Here is a tiny trained network, its code and every weight. The questions are about switching its units off for an input and a class, where a switched-off unit gives its printed mean instead of its output.

import numpy as np


def w(rows, s, z=0):
    codes = np.array(rows[::2]) - 128.0
    scale = np.full(codes.shape[1], s)
    scale[-1] = z or s
    return codes * scale


def f(y):
    return y / 2 * (1 + np.tanh(0.7978845608 * (y + 0.044715 * y**3)))


def log_softmax(a):
    a = a - a.max(-1, keepdims=True)
    return a - np.log(np.exp(a).sum(-1, keepdims=True))


def net(x, mask):
    res = np.array(x, float).reshape(1, 8) / 4 @ E
    y = f(res @ A[0][:, :-1].T + A[0][:, -1])
    res = res + np.where(mask, y, B[0][:, -1]) @ B[0][:, :-1]
    return log_softmax(res[-1] @ U[:, :-1].T + U[:, -1])


A, B = {}, {}
E = w([
[142,33,31,100,220,144,46,46,239,138],'x0',
[136,148,128,158,136,133,71,97,125,84],'x1',
[174,121,126,108,127,123,144,173,138,160],'x2',
[78,157,62,112,219,149,143,145,39,100],'x3',
[46,155,192,39,117,144,66,208,176,46],'x4',
[116,2,95,180,106,54,79,175,96,114],'x5',
[200,111,145,109,149,120,131,160,136,141],'x6',
[149,119,137,135,144,122,118,117,130,110],'x7',
],0.0075)
A[0] = w([
[225,160,72,174,89,139,164,6,77,164,57],'neuron 0',
[218,133,179,91,211,100,113,161,91,169,253],'neuron 1',
[118,227,157,108,159,254,191,15,166,181,51],'neuron 2',
[161,129,212,176,22,83,130,56,227,143,108],'neuron 3',
[154,118,97,200,134,80,171,94,101,180,90],'neuron 4',
[128,79,137,136,137,196,158,84,49,137,206],'neuron 5',
[94,98,105,128,110,1,93,133,92,127,60],'neuron 6',
[131,158,76,148,201,182,140,163,51,82,95],'neuron 7',
[163,193,145,152,77,63,191,135,73,59,35],'neuron 8',
[70,72,81,218,109,96,98,197,128,160,52],'neuron 9',
[136,112,194,198,96,187,170,205,78,96,151],'neuron 10',
],0.0069,0.0058)
B[0] = w([
[101,132,103,92,76,123,123,178,163,69,236],'neuron 0',
[70,127,137,174,83,141,80,120,98,154,252],'neuron 1',
[190,106,222,161,189,171,140,175,87,128,240],'neuron 2',
[90,179,66,91,204,76,88,142,17,161,254],'neuron 3',
[115,151,136,98,69,142,117,211,180,77,202],'neuron 4',
[50,140,134,94,108,118,124,94,130,130,199],'neuron 5',
[255,87,194,175,148,162,147,161,45,77,160],'neuron 6',
[128,141,113,96,157,36,116,124,84,160,179],'neuron 7',
[188,136,24,133,183,167,167,74,166,101,197],'neuron 8',
[197,169,151,178,185,154,189,148,93,120,170],'neuron 9',
[138,109,67,104,148,181,131,98,237,182,241],'neuron 10',
],0.0098,0.0063)
U = w([
[227,111,204,167,155,150,158,179,89,116,30],'0',
[88,125,127,155,108,139,113,115,130,161,248],'1',
[116,160,92,61,166,10,124,132,70,180,2],'2',
[183,78,43,98,167,168,153,49,230,132,62],'3',
[92,132,151,57,52,120,130,205,172,27,50],'4',
[116,110,147,114,83,133,131,86,110,145,230],'5',
[100,134,153,160,116,94,141,121,156,148,209],'6',
],0.011,0.0089)

Each question gives the input, the list of numbers given to net, and the class t.
The units are the neurons (one row each of A and B). Each row of codes is followed by its name. A weight is (code - 128) times the scale printed after its matrix; where a second scale follows, it is the last column's (A, B and U).
mask holds one flag per neuron, in row order. A switched-off neuron (its flag False) gives its mean, the last column of its row in B, instead of its output. The means were averaged over made-up inputs and are rounded, as every weight is.
A unit's drop is (log p(t) with every unit on - log p(t) with that unit switched off) / (log p(t) with every unit on - log p(t) with every unit switched off).
The circuit of an input: a set's keep is (log p(t) with only the set's units on - log p(t) with every unit switched off) / (log p(t) with every unit on - log p(t) with every unit switched off). Starting from all 11 units, units are removed one at a time, each time the one whose removal leaves the highest keep (on an exact tie, the one counted first), for as long as the keep stays at least 0.8.
circuit, biggest first: the units of the circuit, biggest drop first
most important unit: the unit with the biggest drop
top k neurons: the k neurons with the biggest drops, biggest first
drop of u: that unit's drop, to one decimal
input [-8,-5,7,4,-7,-4,8,-5], class 1: top 2 neurons => (neuron 1; neuron 5)
input [3,-5,8,1,2,3,5,-7], class 5: circuit, biggest first => (neuron 3; neuron 10; neuron 4; neuron 1)
input [-5,-3,7,0,1,3,5,5], class 5: circuit, biggest first => (neuron 1; neuron 2)
input [5,-8,6,-3,-5,0,-6,0], class 6: circuit, biggest first => (neuron 10)
input [-6,0,6,4,-1,5,1,-2], class 3: top 2 neurons => (neuron 10; neuron 8)
input [-3,-1,0,2,-7,-6,-3,-2], class 4: top 3 neurons => (neuron 0; neuron 4; neuron 5)
input [-2,-1,5,-6,-7,-3,5,-6], class 4: top 2 neurons => (neuron 0; neuron 4)
input [-6,8,-1,-2,3,8,4,-1], class 0: top 2 neurons => (neuron 6; neuron 9)
input [-8,-6,7,-1,2,5,-5,-3], class 3: circuit, biggest first => (neuron 10; neuron 8)
input [6,2,-8,-1,-7,-3,7,1], class 5: top 2 neurons => (neuron 10; neuron 8)
input [4,-7,8,5,-4,7,8,4], class 1: top 3 neurons => (neuron 1; neuron 2; neuron 5)
input [6,-1,-6,3,-8,-7,-2,3], class 4: circuit, biggest first => (neuron 0; neuron 4; neuron 10)
input [-8,5,7,6,0,1,4,-5], class 3: top 3 neurons => (neuron 10; neuron 8; neuron 3)
input [1,-3,-4,-1,-1,-6,3,3], class 0: top 2 neurons => (neuron 2; neuron 10)
input [-8,8,-8,6,3,0,-4,6], class 3: circuit, biggest first => (neuron 8; neuron 10)
input [-7,2,2,4,7,8,3,5], class 0: circuit, biggest first => (neuron 6)
input [0,8,-3,7,-1,-8,-6,2], class 0: top 2 neurons => (neuron 2; neuron 3)
input [-7,3,3,-3,-8,1,8,-2], class 1: top 3 neurons => (neuron 1; neuron 3; neuron 10)
input [-2,0,1,4,0,8,6,6], class 0: top 2 neurons => (neuron 6; neuron 9)
input [-5,6,2,7,1,0,-2,8], class 2: most important unit => neuron 7
input [-5,0,8,-3,6,-1,4,5], class 5: drop of neuron 1 => 0.2
input [-7,-6,-1,-8,8,0,-3,-4], class 2: drop of neuron 4 => 0.1
input [3,0,3,4,1,-4,7,5], class 1: drop of neuron 1 => 0.5
